Below is a small trained network, with its code and all its weights. Each question gives an input and a class and asks what happens when units are switched off, that is, made to give their printed mean instead of their output.

import numpy as np


def w(rows, s, z=0):
    codes = np.array(rows[::2]) - 128.0
    scale = np.full(codes.shape[1], s)
    scale[-1] = z or s
    return codes * scale


def norm(h):
    return h / np.sqrt((h * h).mean(-1, keepdims=True) + 1e-5)


def f(y):
    return y / 2 * (1 + np.tanh(0.7978845608 * (y + 0.044715 * y**3)))


def log_softmax(a):
    a = a - a.max(-1, keepdims=True)
    return a - np.log(np.exp(a).sum(-1, keepdims=True))


def net(x, mask):
    res = np.array(x, float).reshape(1, 8) / 4 @ E
    u = 0
    for l in range(2):
        y = f(norm(res) @ A[l][:, :-1].T + A[l][:, -1])
        res = res + np.where(mask[u : u + 9], y, B[l][:, -1]) @ B[l][:, :-1]
        u += 9
    return log_softmax(norm(res)[-1] @ U[:, :-1].T + U[:, -1])


A, B = {}, {}
E = w([
[127,122,128,124],'x0',
[126,130,128,129],'x1',
[162,188,162,80],'x2',
[128,123,128,124],'x3',
[52,143,119,90],'x4',
[102,92,255,153],'x5',
[131,111,128,117],'x6',
[128,138,129,135],'x7',
],0.0096)
A[0] = w([
[50,32,105,166,202],'0.n0',
[193,195,180,9,52],'0.n1',
[166,83,156,18,214],'0.n2',
[187,83,144,134,76],'0.n3',
[33,211,147,147,5],'0.n4',
[91,79,149,119,163],'0.n5',
[254,130,94,168,62],'0.n6',
[121,152,159,182,127],'0.n7',
[41,156,76,41,26],'0.n8',
],0.0095,0.0026)
B[0] = w([
[133,199,104,184,252],'0.n0',
[117,205,100,255,240],'0.n1',
[105,191,133,161,196],'0.n2',
[130,147,145,78,149],'0.n3',
[116,131,121,79,163],'0.n4',
[134,203,102,117,177],'0.n5',
[114,76,178,33,224],'0.n6',
[166,132,100,91,150],'0.n7',
[88,106,192,78,221],'0.n8',
],0.0096,0.0041)
A[1] = w([
[92,61,94,187,150],'1.n0',
[114,99,228,140,39],'1.n1',
[114,50,99,149,196],'1.n2',
[124,134,85,87,207],'1.n3',
[138,158,38,120,56],'1.n4',
[252,106,151,152,251],'1.n5',
[73,150,94,159,159],'1.n6',
[143,168,56,32,176],'1.n7',
[91,134,211,197,132],'1.n8',
],0.013,0.0026)
B[1] = w([
[119,218,202,146,152],'1.n0',
[146,80,80,147,184],'1.n1',
[99,158,167,136,146],'1.n2',
[150,104,177,171,170],'1.n3',
[200,100,86,122,181],'1.n4',
[8,165,135,78,221],'1.n5',
[150,132,161,64,203],'1.n6',
[153,67,171,169,219],'1.n7',
[199,80,61,111,253],'1.n8',
],0.012,0.0069)
U = w([
[192,7,66,134,81],'0',
[106,119,103,105,255],'1',
[89,209,132,200,89],'2',
[32,89,145,15,9],'3',
[117,107,109,98,183],'4',
],0.012,0.0063)

Each question gives the input, the list of numbers given to net, and the class t.
The units are the neurons (one row each of A and B). Each row of codes is followed by its name. A weight is (code - 128) times the scale printed after its matrix; where a second scale follows, it is the last column's (A, B and U).
mask holds one flag per neuron, layer by layer. A switched-off neuron (its flag False) gives its mean, the last column of its row in B, instead of its output. The means were averaged over made-up inputs and are rounded, as every weight is.
A unit's drop is (log p(t) with every unit on - log p(t) with that unit switched off) / (log p(t) with every unit on - log p(t) with every unit switched off).
The circuit of an input: a set's keep is (log p(t) with only the set's units on - log p(t) with every unit switched off) / (log p(t) with every unit on - log p(t) with every unit switched off). Starting from the 12 units with the biggest drops (on a tie, the unit counted first), units are removed one at a time, each time the one whose removal leaves the highest keep (on an exact tie, the one counted first), for as long as the keep stays at least 0.8.
circuit, biggest first: the units of the circuit, biggest drop first
unit that matters most: the unit with the biggest drop
top k neurons: the k neurons with the biggest drops, biggest first
top k neurons in layer l: the k neurons of layer l with the biggest drops, biggest first
input [-2,2,-6,-7,7,-7,-1,5], class 0: circuit, biggest first -> 1.n5; 1.n7
input [8,-2,5,2,-8,-2,2,-1], class 3: unit that matters most -> 0.n6
input [-6,8,-5,-4,-8,-3,0,5], class 3: circuit, biggest first -> 0.n6; 1.n5
input [-3,2,-4,2,-7,5,-6,0], class 3: circuit, biggest first -> 1.n5; 0.n1
input [2,-6,-8,2,-1,6,1,-7], class 2: top 3 neurons -> 1.n0; 0.n6; 0.n8
input [0,-1,3,-2,-4,1,-4,2], class 3: top 2 neurons -> 1.n5; 0.n6
input [-8,2,5,8,5,-6,4,-5], class 0: top 2 neurons -> 1.n5; 1.n7
input [0,5,7,8,3,6,7,-4], class 2: top 2 neurons in layer 0 -> 0.n1; 0.n2
input [4,4,-1,-6,6,7,-4,7], class 0: top 2 neurons in layer 1 -> 1.n8; 1.n5
input [-3,-3,-4,4,-2,7,-7,-1], class 0: top 2 neurons -> 1.n8; 0.n1
input [-3,-3,5,5,-7,-4,7,-1], class 3: top 2 neurons in layer 0 -> 0.n6; 0.n0
input [-4,-5,-2,-3,-6,-5,-3,3], class 3: top 2 neurons -> 1.n5; 1.n8
input [2,-7,-7,-7,1,8,7,-3], class 0: top 2 neurons -> 1.n8; 0.n1
input [8,-6,-6,-4,6,4,-2,-2], class 2: circuit, biggest first -> 0.n0
input [6,-1,7,-5,2,-4,4,-2], class 2: top 2 neurons in layer 1 -> 1.n8; 1.n1
input [1,-6,-8,7,-6,2,7,-2], class 2: top 2 neurons -> 1.n0; 0.n0
input [-1,-6,0,7,-5,8,-8,-7], class 0: top 2 neurons in layer 1 -> 1.n8; 1.n1
input [1,5,4,6,-7,8,-6,-5], class 0: top 3 neurons -> 1.n8; 1.n1; 1.n6
input [8,-5,-6,-5,-8,0,-2,-2], class 3: top 2 neurons -> 1.n5; 0.n6
input [-8,0,5,-2,-2,-2,-1,-4], class 2: unit that matters most -> 0.n1
input [1,-7,8,7,4,-5,7,-2], class 2: top 2 neurons -> 0.n1; 1.n8
input [-8,5,-7,-3,4,8,-2,-2], class 0: top 2 neurons in layer 1 -> 1.n8; 1.n5
input [-8,4,-4,-8,2,-8,5,4], class 0: top 2 neurons in layer 1 -> 1.n4; 1.n7
